Below is a small trained network, with its code and all its weights. Each question gives an input and a target symbol and asks what happens when units are switched off, that is, made to give their printed mean instead of their output.

import numpy as np


def w(rows, s, z=0):
    codes = np.array(rows[::2]) - 128.0
    scale = np.full(codes.shape[1], s)
    scale[-1] = z or s
    return codes * scale


def norm(h):
    return h / np.sqrt((h * h).mean(-1, keepdims=True) + 1e-5)


def f(y):
    return y / 2 * (1 + np.tanh(0.7978845608 * (y + 0.044715 * y**3)))


def softmax(a):
    e = np.exp(a - a.max(-1, keepdims=True))
    return e / e.sum(-1, keepdims=True)


def log_softmax(a):
    a = a - a.max(-1, keepdims=True)
    return a - np.log(np.exp(a).sum(-1, keepdims=True))


def net(x, mask):
    ids = ['ΘΛΞΠΣβδεζτ'.index(c) for c in x.split()]
    T = len(ids)
    res = E[ids] + P[:T]
    q, k, v = (norm(res) @ M[0].T for M in (Q, K, V))
    z = softmax(np.where(np.tri(T) > 0, q @ k.T / 2**0.5, -1e9)) @ v
    res = res + np.where(mask[0], z, O[0][:, -1]) @ O[0][:, :-1]
    y = f(norm(res) @ A[0][:, :-1].T + A[0][:, -1])
    res = res + np.where(mask[1:9], y, B[0][:, -1]) @ B[0][:, :-1]
    return log_softmax(norm(res)[-1] @ U[:, :-1].T + U[:, -1])


Q, K, V, O, A, B = {}, {}, {}, {}, {}, {}
E = w([
[125,210,167,159,141,69,42,173,138,118,158,202],'Θ',
[98,147,190,153,111,142,60,97,101,103,132,90],'Λ',
[159,181,115,155,54,156,83,112,124,60,42,81],'Ξ',
[93,197,54,96,154,104,57,102,129,126,109,174],'Π',
[82,198,126,71,210,148,151,221,195,123,87,190],'Σ',
[177,165,126,73,125,107,129,163,9,126,149,137],'β',
[91,117,216,129,142,80,169,36,126,167,116,138],'δ',
[120,168,146,86,163,163,177,83,139,47,186,168],'ε',
[161,86,85,61,129,66,110,230,128,33,47,175],'ζ',
[244,95,151,106,144,213,134,114,155,152,113,125],'τ',
],0.015)
P = w([
[84,196,184,35,60,103,106,101,220,164,208,118],'0',
[135,254,157,169,78,132,145,150,147,96,194,95],'1',
[112,134,176,38,107,107,108,107,174,157,142,140],'2',
[157,191,151,181,174,108,131,126,122,66,186,24],'3',
[117,102,167,65,155,134,102,98,128,138,116,160],'4',
[153,174,129,201,166,129,174,142,68,98,126,96],'5',
[114,122,190,68,190,169,109,81,88,111,71,154],'6',
],0.011)
Q[0] = w([
[167,32,81,87,69,117,167,160,219,213,172,162],'head 0',
[139,104,178,2,182,166,61,104,141,127,29,140],'head 0',
],0.0089)
K[0] = w([
[105,163,154,98,2,127,139,129,149,120,171,49],'head 0',
[121,47,92,79,170,161,244,108,81,121,110,97],'head 0',
],0.0095)
V[0] = w([
[2,138,33,97,141,56,83,119,85,36,68,121],'head 0',
[135,52,187,116,74,148,164,192,135,52,140,123],'head 0',
],0.0081)
O[0] = w([
[126,153,160,95,48,103,153,128,153,152,126,74,255],'head 0',
[4,67,159,149,150,95,124,146,129,106,101,190,32],'head 0',
],0.019,0.0086)
A[0] = w([
[243,175,160,80,123,165,110,109,185,117,84,123,151],'neuron 0',
[130,206,158,127,108,120,141,127,137,141,141,77,159],'neuron 1',
[121,101,119,226,152,117,245,211,135,111,135,93,246],'neuron 2',
[155,151,153,161,129,53,221,254,72,119,177,128,7],'neuron 3',
[219,167,108,195,159,145,205,166,127,84,145,120,145],'neuron 4',
[67,138,155,147,95,145,141,118,147,180,132,74,78],'neuron 5',
[207,115,94,156,187,231,106,124,122,178,159,133,212],'neuron 6',
[83,141,141,54,123,122,104,63,141,165,105,123,5],'neuron 7',
],0.0098,0.0021)
B[0] = w([
[119,121,141,183,157,106,143,170,59,118,177,142,249],'neuron 0',
[137,67,88,137,127,169,93,133,172,151,56,160,234],'neuron 1',
[143,218,81,243,183,152,199,178,200,86,224,6,128],'neuron 2',
[40,73,80,174,130,97,110,85,150,100,58,41,138],'neuron 3',
[65,98,175,48,135,155,160,115,113,210,134,86,165],'neuron 4',
[209,131,46,166,204,93,163,129,158,106,142,133,162],'neuron 5',
[129,130,184,160,132,31,167,107,128,86,108,169,167],'neuron 6',
[75,109,142,111,109,142,177,172,122,116,140,89,168],'neuron 7',
],0.011,0.015)
U = w([
[78,106,146,123,158,106,71,203,45,179,152,94,53],'Θ',
[163,97,116,78,164,143,76,71,137,111,67,194,253],'Λ',
[138,105,123,115,138,182,168,255,111,131,122,160,56],'Ξ',
[194,138,133,80,105,113,130,110,122,135,145,102,199],'Π',
[116,78,89,125,204,182,146,171,174,157,138,93,103],'Σ',
[88,46,148,40,94,108,156,126,154,174,89,158,157],'β',
[106,140,149,133,143,104,105,137,148,188,145,163,91],'δ',
[74,151,132,54,139,187,132,121,101,65,187,113,129],'ε',
[137,96,69,188,99,74,185,138,147,40,128,105,87],'ζ',
[127,164,167,167,168,79,197,146,87,77,197,122,83],'τ',
],0.0088,0.0054)

Each question gives the input, a string of symbols that net reads in full, and the target symbol t.
The units are the heads (2 rows each of Q, K, V and O) and the neurons (one row each of A and B). Each row of codes is followed by its name. A weight is (code - 128) times the scale printed after its matrix; where a second scale follows, it is the last column's (O, A, B and U).
mask holds one flag per unit, heads first, then neurons. A switched-off unit (its flag False) gives its mean, the last column of its rows in O or B, instead of its output. The means were averaged over made-up inputs and are rounded, as every weight is.
A unit's drop is (log p(t) with every unit on - log p(t) with that unit switched off) / (log p(t) with every unit on - log p(t) with every unit switched off).
The circuit of an input: a set's keep is (log p(t) with only the set's units on - log p(t) with every unit switched off) / (log p(t) with every unit on - log p(t) with every unit switched off). Starting from all 9 units, units are removed one at a time, each time the one whose removal leaves the highest keep (on an exact tie, the one counted first), for as long as the keep stays at least 0.8.
units of the circuit, in order: the units of the circuit, biggest drop first
most important unit: the unit with the biggest drop
top k neurons: the k neurons with the biggest drops, biggest first
drop of u: that unit's drop, to one decimal
input Λ ζ Λ τ Π Λ ζ, target β: units of the circuit, in order	[head 0]
input Π δ Π β ε Π Λ, target ε: top 4 neurons	[neuron 1; neuron 0; neuron 7; neuron 6]
input Ξ ε Π, target ε: top 3 neurons	[neuron 1; neuron 7; neuron 0]
input Ξ ζ Λ δ, target ζ: units of the circuit, in order	[head 0; neuron 5; neuron 4]
input τ τ ζ δ, target ζ: top 4 neurons	[neuron 5; neuron 0; neuron 4; neuron 2]
input Π Π τ Λ Λ Σ, target Σ: units of the circuit, in order	[neuron 2; neuron 4; neuron 1]
input Π Π Λ Π ε, target ε: top 4 neurons	[neuron 1; neuron 0; neuron 6; neuron 4]
input β δ Λ, target τ: units of the circuit, in order	[head 0; neuron 1]
input ζ Σ β Π Θ, target Θ: units of the circuit, in order	[neuron 6; head 0]
input Π Π Σ Π Π, target Ξ: units of the circuit, in order	[neuron 0; neuron 7; neuron 1]
input Π Λ δ, target τ: units of the circuit, in order	[head 0; neuron 1]
input δ Π Λ, target τ: top 2 neurons	[neuron 6; neuron 1]
input Π Π τ β δ ζ ε, target β: top 2 neurons	[neuron 0; neuron 2]
input Λ δ Π Ξ Λ τ δ, target Λ: units of the circuit, in order	[head 0]
input β Π Π, target Θ: units of the circuit, in order	[head 0; neuron 0]
input Λ Π δ Π δ τ ε, target Λ: top 2 neurons	[neuron 0; neuron 7]
input Σ Π Ξ τ ζ, target Λ: units of the circuit, in order	[head 0; neuron 0]
input Λ Π Π Π Π Σ, target Σ: top 2 neurons	[neuron 1; neuron 3]
input ε Λ τ ζ δ Λ, target ζ: units of the circuit, in order	[head 0; neuron 5; neuron 0]
input Π Π ε τ, target τ: top 3 neurons	[neuron 6; neuron 1; neuron 2]
input Π Π Ξ Θ, target Θ: most important unit	neuron 4
input Λ β ζ ζ β, target β: units of the circuit, in order	[head 0; neuron 0]
input ζ Λ ε β, target ζ: top 2 neurons	[neuron 3; neuron 2]
input ζ Λ Π Π Π β Π, target Θ: top 2 neurons	[neuron 0; neuron 5]
input Π Λ Λ Π β, target Θ: drop of neuron 4	0.0
input Π Λ Π Λ Π τ, target τ: drop of head 0	0.4
